Each row has a name. Each question is about the rows just above it.

Columns, left to right: L B R S Y
vapas: +3.44  +2.46  +1.91  -1.88  -1.02
Mon: -1.63  -8.53  -5.18  -3.41  +3.04
gula: +3.44  +1.91  +2.46  +4.58  -2.08
Led: +2.04  +6.15  +1.88  +1.83  -3.38
Which column holds +1.91  -5.18  +2.46 top down? => R
Which column holds +4.58  +1.83 top down? => S
What is the next entry after +3.44  +1.91  +2.46? => +4.58

Columns, left to right: F H T G D P E
Mon: -2.17  +3.03  -0.69  +4.30  -3.43  -1.29  -3.72
pif: -1.21  +6.43  +6.98  +3.04  -2.94  +0.22  +2.47
Fekas: +0.97  -2.00  +3.41  -4.91  +1.30  +0.69  -3.65
bufo: +2.34  +3.03  -0.69  +4.30  -3.43  -1.29  -3.72
bufid: +4.30  -3.45  +7.97  +3.97  -4.51  +3.04  +4.49
Which column holds this, read top down? +6.43  -2.00  +3.03  -3.45 => H
What is the next entry after +3.97  -4.51  +3.04? => +4.49
Which column holds +2.47  -3.65  -3.72  +4.49 top down? => E
Give the next entry after +3.04  -2.94. => +0.22
The row with +2.34  +3.03  -0.69  +4.30  -3.43  -1.29  -3.72 is => bufo
Give the next entry after +6.98  +3.04. => -2.94

Columns, left to right: A W Z V K J
gad: -5.53  +5.53  -4.26  +1.76  -6.66  +0.69
Led: +0.88  +3.71  +1.41  -3.07  -2.38  +2.68
fuv: +3.25  -2.69  +2.12  -5.89  +3.66  -2.69
Fekas: +3.79  -2.69  +2.12  -5.89  +3.66  -2.69
gula: +3.25  -2.69  +2.12  -5.89  +3.66  -1.09
Give the next entry after +5.53  -4.26  +1.76  -6.66. => +0.69
Which column holds +5.53  +3.71  -2.69  -2.69 top down? => W
What is the next entry after +1.41  -3.07  -2.38? => +2.68
Whose row is +3.79  -2.69  +2.12  -5.89  +3.66  -2.69? => Fekas

Columns, left to right: Q N C U
fuv: +4.56  +5.19  -5.85  -8.27
vapas: +4.56  +5.19  -1.42  +6.66
gad: +5.21  -5.85  -1.42  -5.01
Which column holds +4.56  +5.21 top down? => Q
+6.66  -5.01 is in which column, read top down? => U
What is the next entry after +5.19  -5.85? => -8.27

Columns, left to right: sotud dadi bavo badus disud
pif: -1.54  +1.56  -7.36  -5.01  +2.83
Mon: +7.82  +1.55  -5.77  -1.03  -0.99
Led: +3.34  +5.41  +6.02  +3.16  -6.00
vapas: +6.02  +3.34  +5.41  -1.41  -4.73
nomif: +3.30  -1.07  +5.69  -6.04  +8.92
+5.41  +3.34  -1.07 is in which column, read top down? => dadi
+1.55  +5.41  +3.34 is in which column, read top down? => dadi
What is the next entry after +3.34  +5.41  +6.02? => +3.16
+3.16  -1.41 is in which column, read top down? => badus

Columns, left to right: Gagon fava Bote zunak bided neneb dumif Mufem
vapas: +2.54  -4.54  +3.42  +1.42  +3.99  +7.23  -6.56  +0.19
gad: +1.42  +3.99  +7.23  -6.56  +1.91  +0.59  +3.62  -4.67
Mon: -4.53  +3.42  +1.42  +3.99  +7.23  -6.56  +1.93  -8.94
-4.53  +3.42  +1.42  +3.99  +7.23  -6.56  +1.93  -8.94 is in which row? => Mon
What is the next entry after +3.99  +7.23  -6.56  +1.91  +0.59? => +3.62
What is the next entry after -4.54  +3.42  +1.42? => +3.99
Give the next entry after -4.54  +3.42  +1.42  +3.99  +7.23  -6.56. => +0.19
What is the next entry after +1.42  +3.99  +7.23  -6.56  +1.93? => -8.94
+3.42  +7.23 is in which column, read top down? => Bote

Columns, left to right: takuz nuv Ret muval
gad: +8.46  +6.98  -0.53  -5.35
bufid: +3.41  +8.37  +7.17  +0.01
fuv: +3.39  +8.46  +6.99  -0.03
The next entry after +8.37  +7.17: => +0.01
Which column holds this, read top down? +8.46  +3.41 => takuz
What is the next entry after +8.46  +6.99? => -0.03
+6.98  +8.37 is in which column, read top down? => nuv
+0.01  -0.03 is in which column, read top down? => muval
Which column holds this, read top down? -0.53  +7.17 => Ret

Columns, left to right: toge memi tupob Naz piz nuli
nomif: -5.04  +4.93  +6.81  +6.04  -5.45  +7.87
pif: -0.93  +9.01  +6.38  +5.20  -1.07  -0.66
gula: -5.04  +6.81  +4.93  -0.02  -3.47  -2.43
What is the next entry after +9.01  +6.38  +5.20? => -1.07
Give the next entry after -5.04  +6.81  +4.93. => -0.02
Which column holds this, read top down? -5.04  -0.93 => toge
What is the next entry after -5.04  +4.93  +6.81? => +6.04
+6.81  +6.38 is in which column, read top down? => tupob
What is the next entry after +6.38  +5.20  -1.07? => -0.66
What is the next entry after -0.02  -3.47? => -2.43

Columns, left to right: sabuv pep luve Temo ririf
Mon: -1.02  +2.41  -0.61  +1.83  +0.91
fuv: -1.86  -0.83  +5.59  -0.94  +1.88
gad: +3.94  +7.15  +0.44  -0.04  +1.70
timup: +1.69  +1.99  +0.64  +6.60  -1.02
Fekas: +1.43  +7.63  +5.23  -0.95  +3.83
bufo: +8.95  +2.14  -0.47  +2.82  +3.80
Led: +7.54  +0.19  -0.81  +0.56  +4.90
nomif: +1.43  +7.63  +1.19  -0.73  +0.96
bufid: +8.84  +2.05  -0.99  +0.88  +5.19
pif: +0.63  +6.60  -0.13  +5.74  +0.02
Which column holds +5.23  -0.47  -0.81  +1.19  -0.99  -0.13 top down? => luve
The next entry after +5.23  -0.95: => +3.83
Whose row is +1.43  +7.63  +1.19  -0.73  +0.96? => nomif
What is the next entry after +0.63  +6.60  -0.13? => +5.74
Which column holds +1.70  -1.02  +3.83  +3.80 top down? => ririf
Which column holds this, read top down? -0.81  +1.19 => luve
The next entry after +0.64  +6.60: => -1.02

Columns, left to right: rarig Zim mov fulip Tup piza Bif Letaz
pif: -1.12  -0.66  -0.49  +0.03  -1.65  -2.88  -3.27  -1.59
fuv: +1.61  -3.55  +0.86  -0.09  +3.59  -0.55  -2.06  -2.33
nomif: +0.19  -0.09  -2.06  +0.86  +3.59  -3.55  -0.55  -1.70
vapas: +1.54  -3.66  -0.19  -2.23  +2.63  -0.56  -2.00  -1.49
Fekas: +1.29  -0.76  +3.58  -0.88  +1.45  +1.01  +2.33  +0.88
Mon: +0.28  +5.25  -2.62  +0.67  -3.81  +0.79  -1.31  -4.38
gula: -0.39  +1.99  -2.03  -0.25  -1.65  +1.17  +3.68  +6.42
Give the next entry after -1.65  -2.88  -3.27. => -1.59
Which column holds -1.59  -2.33  -1.70 top down? => Letaz
What is the next entry after -3.55  +0.86? => -0.09
The next entry after -3.55  +0.86  -0.09  +3.59  -0.55  -2.06: => -2.33

Columns, left to right: veri nuku Goleb Vub gan gutu
Led: +5.86  +2.01  -1.62  -3.19  -2.10  +3.66
fuv: +2.03  +1.07  -0.58  +0.65  +6.13  +3.66
nomif: -0.60  +0.65  +6.13  -0.17  -0.68  +3.77
Fekas: -0.60  +6.13  +0.65  +0.65  +6.13  -2.04
Give the next entry after -0.58  +0.65  +6.13. => +3.66
What is the next entry after -0.60  +0.65  +6.13? => -0.17

Columns, left to right: vadin Vivog gof zanov Suk komu
Mon: -2.14  +4.54  -3.37  +0.87  -3.15  +2.72
gula: +0.40  +2.19  -4.39  -0.89  -2.18  -3.45
gad: +2.65  +1.96  -2.46  +1.77  +1.71  -4.06
bufo: -1.25  -2.77  -2.39  +3.17  +6.48  +1.71
nomif: +1.96  -3.24  +1.78  -1.21  +4.63  -0.81
timup: +0.40  +2.19  -4.15  -0.89  -2.18  -3.45
Led: +1.96  -2.43  +1.78  -1.21  +4.63  -3.62
The next entry after -4.15  -0.89: => -2.18
The next entry after +1.96  -2.46: => +1.77
+2.72  -3.45 is in which column, read top down? => komu
-2.46  -2.39 is in which column, read top down? => gof
+3.17  -1.21  -0.89 is in which column, read top down? => zanov
Which column holds +1.71  +6.48 top down? => Suk
Give the next entry after -2.43  +1.78  -1.21  +4.63. => -3.62

Columns, left to right: mizal zuf zogiz bikig Zite Bubiz Dabi Kiruf luseg liguz
pif: -1.75  -5.60  +0.99  +2.73  +3.44  +0.31  -0.72  +1.04  -2.34  +4.20
Mon: -0.34  +3.57  -3.41  +0.00  +4.63  -2.17  -0.95  +1.87  +5.03  +2.47
bufid: +2.73  -5.60  +0.31  +1.04  -0.72  -1.75  +0.99  +3.44  -2.17  -6.06
timup: -2.84  -0.37  -0.82  +2.59  -7.17  +0.10  -0.33  -3.84  -3.64  +0.00
gad: +1.04  -0.71  -0.82  +2.59  -7.17  +0.10  -0.33  +1.69  -3.64  +0.00
fuv: -1.99  -0.37  +1.46  +0.00  +0.00  +7.31  +4.01  +3.06  +0.26  +2.20
What is the next entry after +1.04  -0.72? => -1.75
Give the next entry after -0.72  +1.04  -2.34. => +4.20
Which column holds this, read top down? +4.20  +2.47  -6.06  +0.00 => liguz
Give the next entry after +2.73  -5.60  +0.31  +1.04  -0.72  -1.75  +0.99  +3.44. => -2.17
The next entry after -0.37  +1.46  +0.00  +0.00  +7.31  +4.01: => +3.06
Give the next entry after +0.99  +2.73  +3.44  +0.31  -0.72. => +1.04
+4.20  +2.47  -6.06  +0.00  +0.00 is in which column, read top down? => liguz

